Below are the code and all the weights of a small trained network. Each question names an input and a target symbol and asks about switching units off, where a switched-off unit gives its printed mean instead of its output.

import numpy as np


def w(rows, s, z=0):
    codes = np.array(rows[::2]) - 128.0
    scale = np.full(codes.shape[1], s)
    scale[-1] = z or s
    return codes * scale


def f(y):
    return y / 2 * (1 + np.tanh(0.7978845608 * (y + 0.044715 * y**3)))


def softmax(a):
    e = np.exp(a - a.max(-1, keepdims=True))
    return e / e.sum(-1, keepdims=True)


def log_softmax(a):
    a = a - a.max(-1, keepdims=True)
    return a - np.log(np.exp(a).sum(-1, keepdims=True))


def net(x, mask):
    ids = ['αβγδζηλμπτφψω'.index(c) for c in x.split()]
    T = len(ids)
    res = E[ids] + P[:T]
    q, k, v = (res @ M[0].T for M in (Q, K, V))
    z = softmax(np.where(np.tri(T) > 0, q @ k.T / 3**0.5, -1e9)) @ v
    res = res + np.where(mask[0], z, O[0][:, -1]) @ O[0][:, :-1]
    y = f(res @ A[0][:, :-1].T + A[0][:, -1])
    res = res + np.where(mask[1:9], y, B[0][:, -1]) @ B[0][:, :-1]
    return log_softmax(res[-1] @ U[:, :-1].T + U[:, -1])


Q, K, V, O, A, B = {}, {}, {}, {}, {}, {}
E = w([
[184,142,150],'α',
[201,211,168],'β',
[145,89,158],'γ',
[113,84,62],'δ',
[73,134,116],'ζ',
[160,32,122],'η',
[91,98,3],'λ',
[84,130,144],'μ',
[111,89,51],'π',
[177,156,93],'τ',
[203,88,41],'φ',
[102,88,127],'ψ',
[156,56,155],'ω',
],0.023)
P = w([
[150,56,158],'0',
[154,115,149],'1',
[163,129,145],'2',
[186,141,153],'3',
[197,147,146],'4',
[224,144,146],'5',
[233,174,149],'6',
[251,181,137],'7',
[254,190,142],'8',
],0.0051)
Q[0] = w([
[254,103,89],'H1',
[146,116,63],'H1',
[209,8,82],'H1',
],0.0092)
K[0] = w([
[250,158,109],'H1',
[163,147,95],'H1',
[188,141,114],'H1',
],0.019)
V[0] = w([
[180,219,135],'H1',
[142,74,206],'H1',
[3,136,195],'H1',
],0.012)
O[0] = w([
[2,75,221,165],'H1',
[142,147,184,151],'H1',
[194,197,158,7],'H1',
],0.0074,0.014)
A[0] = w([
[54,126,162,43],'N1',
[161,163,167,194],'N2',
[152,169,61,2],'N3',
[88,68,163,78],'N4',
[127,250,196,169],'N5',
[209,137,171,105],'N6',
[74,166,88,140],'N7',
[117,68,89,148],'N8',
],0.016,0.0089)
B[0] = w([
[141,174,114,186],'N1',
[61,112,246,142],'N2',
[71,247,222,140],'N3',
[83,153,117,230],'N4',
[48,105,44,149],'N5',
[206,255,145,148],'N6',
[136,97,241,152],'N7',
[159,158,132,249],'N8',
],0.0088,0.019)
U = w([
[123,92,132,34],'α',
[112,160,48,121],'β',
[119,144,49,114],'γ',
[150,105,226,77],'δ',
[135,104,138,230],'ζ',
[109,46,115,168],'η',
[63,108,165,78],'λ',
[116,213,121,77],'μ',
[96,58,11,78],'π',
[129,24,201,254],'τ',
[191,52,109,115],'φ',
[167,106,207,108],'ψ',
[119,111,108,72],'ω',
],0.012,0.0071)

Each question gives the input, a string of symbols that net reads in full, and the target symbol t.
The units are the heads (3 rows each of Q, K, V and O) and the neurons (one row each of A and B). Each row of codes is followed by its name. A weight is (code - 128) times the scale printed after its matrix; where a second scale follows, it is the last column's (O, A, B and U).
mask holds one flag per unit, heads first, then neurons. A switched-off unit (its flag False) gives its mean, the last column of its rows in O or B, instead of its output. The means were averaged over made-up inputs and are rounded, as every weight is.
A unit's drop is (log p(t) with every unit on - log p(t) with that unit switched off) / (log p(t) with every unit on - log p(t) with every unit switched off).
The circuit of an input: a set's keep is (log p(t) with only the set's units on - log p(t) with every unit switched off) / (log p(t) with every unit on - log p(t) with every unit switched off). Starting from all 9 units, units are removed one at a time, each time the one whose removal leaves the highest keep (on an exact tie, the one counted first), for as long as the keep stays at least 0.8.
circuit, biggest first: the units of the circuit, biggest drop first
most important unit: the unit with the biggest drop
k most important neurons: the k neurons with the biggest drops, biggest first
drop of u: that unit's drop, to one decimal
input α η α, target τ: circuit, biggest first -> [N8 N1 N4]
input α π π β φ η, target π: circuit, biggest first -> [H1 N7 N4]
input β γ η β λ φ β λ, target λ: most important unit -> N7
input η π η π φ λ ψ, target π: circuit, biggest first -> [H1 N3]
input η η π η η α η π λ, target τ: circuit, biggest first -> [N7 N4]
input π π β, target λ: 2 most important neurons -> [N5 N2]
input ω η η η φ ω, target π: circuit, biggest first -> [H1 N7]
input β η γ, target λ: 2 most important neurons -> [N4 N1]
input φ μ λ ψ τ β β ω, target λ: drop of H1 -> 1.2
input π η τ α, target τ: drop of N6 -> 0.2
input β η δ ω δ π, target λ: drop of H1 -> 1.3
